Below is a small trained network, with its code and all its weights. Each question gives an input and a class and asks what happens when units are switched off, that is, made to give their printed mean instead of their output.

import numpy as np


def w(rows, s, z=0):
    codes = np.array(rows[::2]) - 128.0
    scale = np.full(codes.shape[1], s)
    scale[-1] = z or s
    return codes * scale


def f(y):
    return y / 2 * (1 + np.tanh(0.7978845608 * (y + 0.044715 * y**3)))


def log_softmax(a):
    a = a - a.max(-1, keepdims=True)
    return a - np.log(np.exp(a).sum(-1, keepdims=True))


def net(x, mask):
    res = np.array(x, float).reshape(1, 7) / 4 @ E
    y = f(res @ A[0][:, :-1].T + A[0][:, -1])
    res = res + np.where(mask, y, B[0][:, -1]) @ B[0][:, :-1]
    return log_softmax(res[-1] @ U[:, :-1].T + U[:, -1])


A, B = {}, {}
E = w([
[112,122,113,96,46,9,158,253],'x0',
[131,123,127,130,124,125,130,120],'x1',
[111,90,74,167,175,167,236,175],'x2',
[154,101,121,139,104,112,133,98],'x3',
[148,68,45,113,44,247,55,150],'x4',
[247,134,181,217,70,157,86,174],'x5',
[47,214,31,203,119,72,103,99],'x6',
],0.007)
A[0] = w([
[47,151,157,22,99,150,129,77,208],'n1',
[181,159,123,188,105,133,129,148,78],'n2',
[137,120,158,168,180,166,116,44,20],'n3',
[177,109,124,112,88,113,134,95,180],'n4',
[122,176,164,159,178,57,135,99,86],'n5',
[107,86,152,107,48,55,173,194,1],'n6',
[93,141,162,113,238,214,108,59,85],'n7',
[85,126,82,2,127,95,123,80,97],'n8',
[88,105,70,119,75,177,66,117,67],'n9',
[167,112,159,60,127,155,151,155,90],'n10',
[113,71,104,173,193,145,195,170,196],'n11',
[109,104,58,106,93,171,72,136,74],'n12',
[128,193,175,59,87,112,88,83,154],'n13',
[108,161,95,35,100,32,131,203,164],'n14',
[140,165,205,202,49,146,131,123,88],'n15',
[186,194,178,159,139,148,85,183,125],'n16',
[135,180,182,150,152,83,201,130,80],'n17',
[118,215,16,185,78,99,126,97,134],'n18',
[190,192,152,153,83,158,127,173,117],'n19',
[165,119,139,78,133,83,55,113,86],'n20',
[117,120,94,107,98,190,112,156,105],'n21',
[138,96,211,15,122,155,196,136,118],'n22',
[127,161,198,143,154,86,180,65,96],'n23',
[68,220,59,166,150,93,97,151,107],'n24',
[140,179,154,51,108,110,67,96,99],'n25',
],0.009,0.0078)
B[0] = w([
[142,86,84,221,134,74,179,108,236],'n1',
[36,104,185,123,238,107,147,95,149],'n2',
[71,103,141,179,86,235,66,207,158],'n3',
[149,117,146,152,103,120,164,85,177],'n4',
[156,104,176,85,166,117,106,149,174],'n5',
[60,113,129,174,79,254,12,185,172],'n6',
[116,101,150,185,66,170,57,152,213],'n7',
[55,72,116,171,202,88,197,133,197],'n8',
[142,80,170,62,147,117,131,174,181],'n9',
[96,176,230,104,143,192,171,48,162],'n10',
[217,176,58,153,105,132,167,196,219],'n11',
[139,54,180,62,208,102,118,161,179],'n12',
[227,201,57,132,146,159,155,172,187],'n13',
[143,73,116,186,106,208,70,113,254],'n14',
[83,91,120,180,208,87,175,151,162],'n15',
[103,121,104,199,172,80,183,135,176],'n16',
[178,73,163,49,155,117,98,159,166],'n17',
[141,180,202,90,87,212,166,101,222],'n18',
[95,115,136,158,152,99,168,116,178],'n19',
[121,173,103,131,170,193,158,157,147],'n20',
[129,89,136,30,166,76,125,125,174],'n21',
[97,196,181,99,71,189,175,63,208],'n22',
[161,66,178,86,153,103,82,187,176],'n23',
[136,141,200,106,97,178,157,65,209],'n24',
[182,188,69,120,188,197,151,179,162],'n25',
],0.0082,0.0088)
U = w([
[57,116,125,214,110,203,1,151,75],'0',
[64,216,214,90,123,184,196,46,76],'1',
[140,78,167,12,206,93,85,185,90],'2',
[22,117,104,230,218,94,210,107,84],'3',
[229,205,18,147,159,164,165,167,106],'4',
[137,148,110,162,121,123,129,101,253],'5',
[150,145,108,167,124,123,129,94,242],'6',
[130,224,29,121,87,48,79,80,94],'7',
],0.0094,0.015)

Each question gives the input, the list of numbers given to net, and the class t.
The units are the neurons (one row each of A and B). Each row of codes is followed by its name. A weight is (code - 128) times the scale printed after its matrix; where a second scale follows, it is the last column's (A, B and U).
mask holds one flag per neuron, in row order. A switched-off neuron (its flag False) gives its mean, the last column of its row in B, instead of its output. The means were averaged over made-up inputs and are rounded, as every weight is.
A unit's drop is (log p(t) with every unit on - log p(t) with that unit switched off) / (log p(t) with every unit on - log p(t) with every unit switched off).
The circuit of an input: a set's keep is (log p(t) with only the set's units on - log p(t) with every unit switched off) / (log p(t) with every unit on - log p(t) with every unit switched off). Starting from the 12 units with the biggest drops (on a tie, the unit counted first), units are removed one at a time, each time the one whose removal leaves the highest keep (on an exact tie, the one counted first), for as long as the keep stays at least 0.8.
circuit, biggest first: the units of the circuit, biggest drop first
most important unit: the unit with the biggest drop
top k neurons: the k neurons with the biggest drops, biggest first
drop of u: that unit's drop, to one decimal
input [4,-3,3,5,7,4,-7], class 1: circuit, biggest first -> n10, n22
input [3,4,-7,4,-8,-8,8], class 1: circuit, biggest first -> n24
input [-3,-2,-4,3,2,-2,0], class 4: circuit, biggest first -> n13, n25, n24
input [-3,5,6,-1,2,8,7], class 3: top 2 neurons -> n2, n15
input [-2,-6,2,-4,6,6,-1], class 2: top 2 neurons -> n1, n21
input [-4,-1,6,3,-8,-6,4], class 2: circuit, biggest first -> n23, n17
input [-1,3,-3,4,2,-6,5], class 3: top 2 neurons -> n8, n1
input [7,0,-4,2,-2,3,2], class 0: top 2 neurons -> n6, n14
input [6,2,-7,0,-6,-2,1], class 4: top 3 neurons -> n13, n25, n7
input [-4,-2,5,-8,0,2,-8], class 1: top 2 neurons -> n22, n10
input [-3,-2,6,-3,8,8,7], class 2: circuit, biggest first -> n12, n9, n21
input [-4,6,-8,8,7,-6,8], class 1: top 2 neurons -> n18, n24
input [4,0,-2,5,6,-4,-3], class 2: top 2 neurons -> n12, n9
input [5,6,-6,1,-4,6,-4], class 3: circuit, biggest first -> n15, n16
input [5,0,2,3,6,5,-5], class 2: most important unit -> n21
input [-7,6,7,2,-2,3,2], class 0: top 2 neurons -> n3, n7
input [-8,2,0,7,-8,4,-3], class 0: top 2 neurons -> n3, n7
input [-1,3,5,-5,-6,0,3], class 2: circuit, biggest first -> n17, n23
input [0,-3,-3,-5,1,6,5], class 3: circuit, biggest first -> n16, n15
input [-1,-1,-4,1,7,-5,-8], class 1: most important unit -> n22
input [-7,-5,6,-1,2,-3,0], class 0: top 2 neurons -> n7, n3
input [5,-5,0,-1,-7,1,6], class 2: top 3 neurons -> n17, n5, n23
input [-1,2,-8,-6,6,2,-2], class 4: circuit, biggest first -> n13, n25
input [-8,-7,2,8,5,-4,-1], class 0: top 2 neurons -> n7, n3
input [2,1,-4,6,4,2,-8], class 1: drop of n10 -> 0.1
